Here is a tiny trained network, its code and every weight. The questions are about switching its units off for an input and a target symbol, where a switched-off unit gives its printed mean instead of its output.

import numpy as np


def w(rows, s, z=0):
    codes = np.array(rows[::2]) - 128.0
    scale = np.full(codes.shape[1], s)
    scale[-1] = z or s
    return codes * scale


def f(y):
    return y / 2 * (1 + np.tanh(0.7978845608 * (y + 0.044715 * y**3)))


def softmax(a):
    e = np.exp(a - a.max(-1, keepdims=True))
    return e / e.sum(-1, keepdims=True)


def log_softmax(a):
    a = a - a.max(-1, keepdims=True)
    return a - np.log(np.exp(a).sum(-1, keepdims=True))


def net(x, mask):
    ids = ['αβδεζηθλπφψω'.index(c) for c in x.split()]
    T = len(ids)
    res = E[ids] + P[:T]
    r = res
    for j in range(3):
        rows = slice(2 * j, 2 * j + 2)
        q, k, v = (r @ M[0][rows].T for M in (Q, K, V))
        z = softmax(np.where(np.tri(T) > 0, q @ k.T / 2**0.5, -1e9)) @ v
        o = O[0][rows]
        res = res + np.where(mask[j], z, o[:, -1]) @ o[:, :-1]
    y = f(res @ A[0][:, :-1].T + A[0][:, -1])
    res = res + np.where(mask[3:15], y, B[0][:, -1]) @ B[0][:, :-1]
    return log_softmax(res[-1] @ U[:, :-1].T + U[:, -1])


Q, K, V, O, A, B = {}, {}, {}, {}, {}, {}
E = w([
[125,123,111,89,108,107,229,81,174],'α',
[82,62,100,23,121,172,136,88,194],'β',
[67,187,94,139,213,102,62,164,210],'δ',
[117,185,196,151,223,137,141,136,128],'ε',
[85,109,131,68,97,105,178,232,132],'ζ',
[146,201,157,85,200,87,163,147,140],'η',
[12,166,179,201,131,17,153,152,74],'θ',
[9,84,118,71,80,162,102,179,75],'λ',
[53,97,176,125,162,117,123,77,183],'π',
[90,164,105,22,195,134,99,175,139],'φ',
[141,55,163,95,118,129,133,137,213],'ψ',
[118,232,118,72,203,139,195,25,164],'ω',
],0.015)
P = w([
[107,68,163,146,190,116,240,184,142],'0',
[131,85,108,101,163,140,73,154,110],'1',
[160,195,182,66,40,148,159,166,155],'2',
[138,68,249,144,172,114,239,153,103],'3',
[121,103,91,138,161,110,45,85,72],'4',
[120,189,187,95,58,143,120,108,159],'5',
[153,84,218,88,202,129,197,109,101],'6',
[110,129,61,177,169,85,4,23,35],'7',
[127,197,190,89,76,144,82,84,158],'8',
[142,112,176,57,199,104,175,137,107],'9',
],0.012)
Q[0] = w([
[136,236,140,104,17,160,79,111,160],'H0',
[216,149,57,237,35,190,50,151,85],'H0',
[182,59,52,255,83,128,77,158,62],'H1',
[196,227,120,175,6,190,49,95,114],'H1',
[132,165,128,169,13,145,61,140,164],'H2',
[61,50,195,92,223,86,175,83,130],'H2',
],0.0066)
K[0] = w([
[93,236,177,175,160,166,158,166,207],'H0',
[87,103,163,53,110,115,204,211,195],'H0',
[153,80,130,83,142,94,146,127,214],'H1',
[40,189,240,127,130,197,213,227,167],'H1',
[91,72,200,95,73,127,196,171,233],'H2',
[103,79,87,132,108,101,74,3,40],'H2',
],0.0082)
V[0] = w([
[130,142,154,85,145,94,179,143,17],'H0',
[104,77,42,85,81,100,143,192,109],'H0',
[189,148,119,71,144,163,82,231,124],'H1',
[191,177,105,197,195,2,97,170,184],'H1',
[211,167,158,66,117,100,241,98,68],'H2',
[129,169,33,64,224,155,163,66,112],'H2',
],0.0083)
O[0] = w([
[221,137,183,243,62,101,108,176,35,151],'H0',
[154,148,63,130,72,10,109,135,105,112],'H0',
[178,151,52,126,148,171,99,138,163,150],'H1',
[181,125,165,173,190,123,100,117,190,215],'H1',
[149,160,157,145,43,175,93,95,170,27],'H2',
[177,200,139,197,116,96,185,87,75,254],'H2',
],0.011,0.0061)
A[0] = w([
[128,117,138,158,168,86,224,102,129,19],'N0',
[135,103,132,64,115,122,93,145,225,210],'N1',
[156,214,143,140,87,134,52,34,75,152],'N2',
[129,98,137,77,97,179,196,155,221,123],'N3',
[28,161,101,110,107,124,88,94,151,181],'N4',
[61,144,199,169,192,156,158,153,81,106],'N5',
[107,137,223,135,106,164,254,152,135,110],'N6',
[158,223,129,78,103,173,182,73,203,1],'N7',
[162,124,119,200,157,136,165,131,88,100],'N8',
[139,155,221,74,41,126,148,143,112,175],'N9',
[137,136,29,125,133,123,86,114,45,42],'N10',
[155,93,159,126,209,120,154,140,118,87],'N11',
],0.0076,0.0022)
B[0] = w([
[74,145,85,95,77,163,156,196,79,219],'N0',
[169,209,154,126,121,63,161,126,146,163],'N1',
[54,80,148,96,126,107,174,169,195,183],'N2',
[187,131,162,95,201,195,125,127,131,157],'N3',
[225,90,135,64,51,106,207,54,162,155],'N4',
[189,67,86,141,168,171,141,135,154,248],'N5',
[24,174,182,167,123,137,60,79,85,216],'N6',
[99,26,209,136,100,128,104,225,159,177],'N7',
[182,98,121,95,64,131,252,89,125,194],'N8',
[99,108,13,210,114,89,109,2,140,177],'N9',
[117,116,141,144,167,209,53,181,81,177],'N10',
[106,78,80,175,32,110,80,108,93,231],'N11',
],0.0067,0.011)
U = w([
[119,52,49,145,150,156,156,140,190,12],'α',
[212,98,118,178,125,191,131,118,146,87],'β',
[102,168,194,80,187,100,164,175,168,150],'δ',
[144,171,130,160,182,254,71,150,103,242],'ε',
[119,152,93,145,109,171,142,112,144,78],'ζ',
[157,61,181,147,145,76,90,178,109,4],'η',
[104,213,121,150,181,32,73,52,141,212],'θ',
[82,178,67,64,100,146,116,91,124,167],'λ',
[160,107,109,118,116,100,103,132,148,190],'π',
[93,141,125,104,87,118,93,236,140,107],'φ',
[231,168,122,131,131,98,179,122,114,128],'ψ',
[37,112,132,106,131,216,78,195,133,48],'ω',
],0.0065,0.0024)

Each question gives the input, a string of symbols that net reads in full, and the target symbol t.
The units are the heads (2 rows each of Q, K, V and O) and the neurons (one row each of A and B). Each row of codes is followed by its name. A weight is (code - 128) times the scale printed after its matrix; where a second scale follows, it is the last column's (O, A, B and U).
mask holds one flag per unit, heads first, then neurons. A switched-off unit (its flag False) gives its mean, the last column of its rows in O or B, instead of its output. The means were averaged over made-up inputs and are rounded, as every weight is.
A unit's drop is (log p(t) with every unit on - log p(t) with that unit switched off) / (log p(t) with every unit on - log p(t) with every unit switched off).
The circuit of an input: a set's keep is (log p(t) with only the set's units on - log p(t) with every unit switched off) / (log p(t) with every unit on - log p(t) with every unit switched off). Starting from the 12 units with the biggest drops (on a tie, the unit counted first), units are removed one at a time, each time the one whose removal leaves the highest keep (on an exact tie, the one counted first), for as long as the keep stays at least 0.8.
units of the circuit, in order: the units of the circuit, biggest drop first
k most important neurons: the k neurons with the biggest drops, biggest first
heads that matter: for each layer, one digit per head in row order, 1 if its drop is at least 0.15 and else 0, layers parted by /
input φ θ ψ δ, target η: units of the circuit, in order	[H0, H1]
input θ α η δ δ δ φ δ φ, target δ: heads that matter	100
input δ ε β α θ π, target θ: units of the circuit, in order	[H1, N9, N6]
input φ ζ φ δ φ δ ε, target ψ: units of the circuit, in order	[N8, H2]
input η η φ ζ η π ψ θ π, target θ: units of the circuit, in order	[H1, N9]
input δ ε φ θ α η φ, target θ: 2 most important neurons	[N9, N6]
input β π η ε δ φ ζ φ η π, target ψ: units of the circuit, in order	[H2, N8]
input ε ψ ε β π β, target ε: heads that matter	100
input φ δ θ φ φ ψ ε ω, target δ: units of the circuit, in order	[N2, H2, N7]
input δ φ ζ ζ ω ζ δ η λ, target λ: units of the circuit, in order	[H1, N4, N9]
input δ ε ψ ω, target ε: heads that matter	100
input φ δ θ θ ε η φ θ β φ, target η: units of the circuit, in order	[H1, H0]
input θ β ψ δ θ δ φ ζ φ, target δ: units of the circuit, in order	[H0, H2, N1, N11]
input β π ε β η δ ε, target β: units of the circuit, in order	[N8, N5, H0]
input α β φ π, target λ: units of the circuit, in order	[H1, H0]
input β φ δ π φ φ δ θ δ ε, target η: heads that matter	111
input β φ φ φ δ δ φ η φ δ, target β: units of the circuit, in order	[H0, H1, N5, H2]
input η φ η φ φ θ φ δ λ ζ, target α: 2 most important neurons	[N11, N5]
input δ θ δ η δ β δ, target α: units of the circuit, in order	[H2, N11, N5, H0]
input ε φ ε, target ε: units of the circuit, in order	[H0]
input π ζ θ, target θ: units of the circuit, in order	[N9, N6, H1]
input φ η φ δ, target β: most important neuron	[N8]
input ζ φ δ ζ, target ψ: heads that matter	111
input φ φ η β δ π φ ω π, target ω: heads that matter	101
input φ φ φ φ π ω ψ, target ω: 2 most important neurons	[N6, N0]
input π η δ ψ φ δ β, target ψ: heads that matter	101
input φ η ε β, target β: heads that matter	111
input α η π ε δ φ φ ω β β, target ζ: 3 most important neurons	[N9, N6, N8]
input δ π φ α, target ω: heads that matter	100
input η δ δ φ α δ φ ζ ω, target ω: most important neuron	[N7]
